Below is a small trained network, with its code and all its weights. Each question gives an input and a class and asks what happens when units are switched off, that is, made to give their printed mean instead of their output.

import numpy as np


def w(rows, s, z=0):
    codes = np.array(rows[::2]) - 128.0
    scale = np.full(codes.shape[1], s)
    scale[-1] = z or s
    return codes * scale


def norm(h):
    return h / np.sqrt((h * h).mean(-1, keepdims=True) + 1e-5)


def f(y):
    return np.maximum(y, 0)


def log_softmax(a):
    a = a - a.max(-1, keepdims=True)
    return a - np.log(np.exp(a).sum(-1, keepdims=True))


def net(x, mask):
    res = np.array(x, float).reshape(1, 6) / 4 @ E
    u = 0
    for l in range(2):
        y = f(norm(res) @ A[l][:, :-1].T + A[l][:, -1])
        res = res + np.where(mask[u : u + 7], y, B[l][:, -1]) @ B[l][:, :-1]
        u += 7
    return log_softmax(norm(res)[-1] @ U[:, :-1].T + U[:, -1])


A, B = {}, {}
E = w([
[215,155,87,176,253,160,72,67,83],'x0',
[139,70,180,122,98,159,6,241,33],'x1',
[77,138,105,1,205,29,51,167,147],'x2',
[143,119,154,125,132,115,138,122,128],'x3',
[116,143,108,114,124,162,116,127,131],'x4',
[9,4,120,113,214,179,222,115,25],'x5',
],0.0058)
A[0] = w([
[166,74,184,121,131,172,79,193,65,86],'0.n0',
[71,65,146,100,34,108,183,132,99,3],'0.n1',
[48,59,147,124,206,150,151,100,98,188],'0.n2',
[128,158,75,122,159,116,233,78,157,36],'0.n3',
[61,102,143,113,152,188,152,95,94,72],'0.n4',
[166,68,121,174,102,216,157,137,155,35],'0.n5',
[192,127,89,157,254,165,122,111,53,5],'0.n6',
],0.0098,0.003)
B[0] = w([
[64,144,13,159,64,92,105,129,1,219],'0.n0',
[76,79,190,139,101,213,99,56,202,220],'0.n1',
[166,230,101,197,133,88,58,179,160,255],'0.n2',
[95,114,80,153,60,92,199,102,50,213],'0.n3',
[163,174,95,197,176,104,137,112,209,199],'0.n4',
[164,109,102,94,174,115,187,240,125,185],'0.n5',
[67,62,208,79,85,197,120,53,216,215],'0.n6',
],0.0086,0.0082)
A[1] = w([
[52,106,98,74,254,2,74,187,173,63],'1.n0',
[160,58,134,226,138,172,220,206,77,25],'1.n1',
[141,28,125,141,164,202,103,60,86,123],'1.n2',
[48,46,204,114,91,88,142,78,166,76],'1.n3',
[92,114,154,230,21,156,138,161,171,116],'1.n4',
[219,75,169,200,137,158,184,200,127,57],'1.n5',
[148,63,198,128,166,152,101,38,78,3],'1.n6',
],0.0074,0.0049)
B[1] = w([
[165,157,139,50,248,148,168,146,120,191],'1.n0',
[189,151,107,96,213,92,165,177,111,166],'1.n1',
[71,74,159,99,121,137,151,93,187,157],'1.n2',
[134,68,136,154,111,154,104,148,130,182],'1.n3',
[151,146,166,86,162,114,83,98,142,255],'1.n4',
[163,168,137,99,202,147,118,194,125,147],'1.n5',
[89,90,173,158,89,173,56,130,126,136],'1.n6',
],0.012,0.0084)
U = w([
[179,222,94,184,120,145,55,124,184,251],'0',
[68,66,205,95,39,254,73,55,214,54],'1',
[209,168,88,74,215,176,164,205,93,8],'2',
[78,112,13,229,14,95,168,86,42,220],'3',
],0.0071,0.0031)

Each question gives the input, the list of numbers given to net, and the class t.
The units are the neurons (one row each of A and B). Each row of codes is followed by its name. A weight is (code - 128) times the scale printed after its matrix; where a second scale follows, it is the last column's (A, B and U).
mask holds one flag per neuron, layer by layer. A switched-off neuron (its flag False) gives its mean, the last column of its row in B, instead of its output. The means were averaged over made-up inputs and are rounded, as every weight is.
A unit's drop is (log p(t) with every unit on - log p(t) with that unit switched off) / (log p(t) with every unit on - log p(t) with every unit switched off).
The circuit of an input: a set's keep is (log p(t) with only the set's units on - log p(t) with every unit switched off) / (log p(t) with every unit on - log p(t) with every unit switched off). Starting from the 12 units with the biggest drops (on a tie, the unit counted first), units are removed one at a time, each time the one whose removal leaves the highest keep (on an exact tie, the one counted first), for as long as the keep stays at least 0.8.
circuit, biggest first: the units of the circuit, biggest drop first
most important unit: the unit with the biggest drop
top k neurons: the k neurons with the biggest drops, biggest first
k most important neurons of layer l: the k neurons of layer l with the biggest drops, biggest first
input [-7,-3,4,-3,-5,7], class 0: most important unit	0.n2
input [7,-5,3,-4,-1,6], class 1: 2 most important neurons of layer 0	(0.n6 0.n0)
input [-6,-3,8,2,-4,8], class 0: top 3 neurons	(0.n2 0.n1 0.n4)
input [3,5,1,2,-1,3], class 3: 2 most important neurons of layer 0	(0.n0 0.n1)
input [-6,-2,-3,-8,2,8], class 0: top 3 neurons	(0.n2 0.n4 0.n6)
input [-6,7,-3,1,6,3], class 3: top 4 neurons	(0.n0 0.n6 1.n0 0.n5)
input [3,1,-4,7,1,5], class 0: 2 most important neurons of layer 0	(0.n2 0.n6)
input [-7,-4,6,-2,4,-1], class 1: circuit, biggest first	(0.n2 1.n3)
input [4,-3,-3,-6,-7,3], class 1: top 2 neurons	(0.n6 0.n0)
input [-5,-2,-8,-8,-2,0], class 2: top 3 neurons	(0.n5 0.n6 1.n1)
input [-2,-4,-5,5,6,-1], class 2: circuit, biggest first	(0.n5 1.n1)
input [1,7,-8,-4,-3,-6], class 2: circuit, biggest first	(0.n5 0.n2 1.n1)
input [3,4,-1,-4,-8,-2], class 3: 2 most important neurons of layer 0	(0.n0 0.n1)
input [8,-5,2,7,2,7], class 1: circuit, biggest first	(0.n6)
input [-5,4,6,6,5,6], class 0: top 2 neurons	(0.n2 0.n1)
input [6,-8,6,-3,-2,-2], class 3: circuit, biggest first	(0.n3 1.n4)
input [-1,-6,-7,1,0,-3], class 2: top 2 neurons	(0.n5 0.n0)
input [-6,-7,0,6,-1,-3], class 3: top 3 neurons	(0.n3 0.n6 1.n0)
input [5,1,-5,-7,4,8], class 0: top 3 neurons	(0.n2 0.n4 0.n6)
input [-6,-1,-8,-1,-3,6], class 2: circuit, biggest first	(1.n1)
input [7,5,-1,-7,8,-6], class 1: circuit, biggest first	(0.n2 0.n6)
input [5,-2,2,6,-4,-3], class 1: 2 most important neurons of layer 0	(0.n2 0.n6)
input [-1,2,-8,-3,3,-7], class 2: top 2 neurons	(0.n5 0.n2)
input [-1,-3,-1,2,-2,5], class 0: 2 most important neurons of layer 0	(0.n2 0.n0)
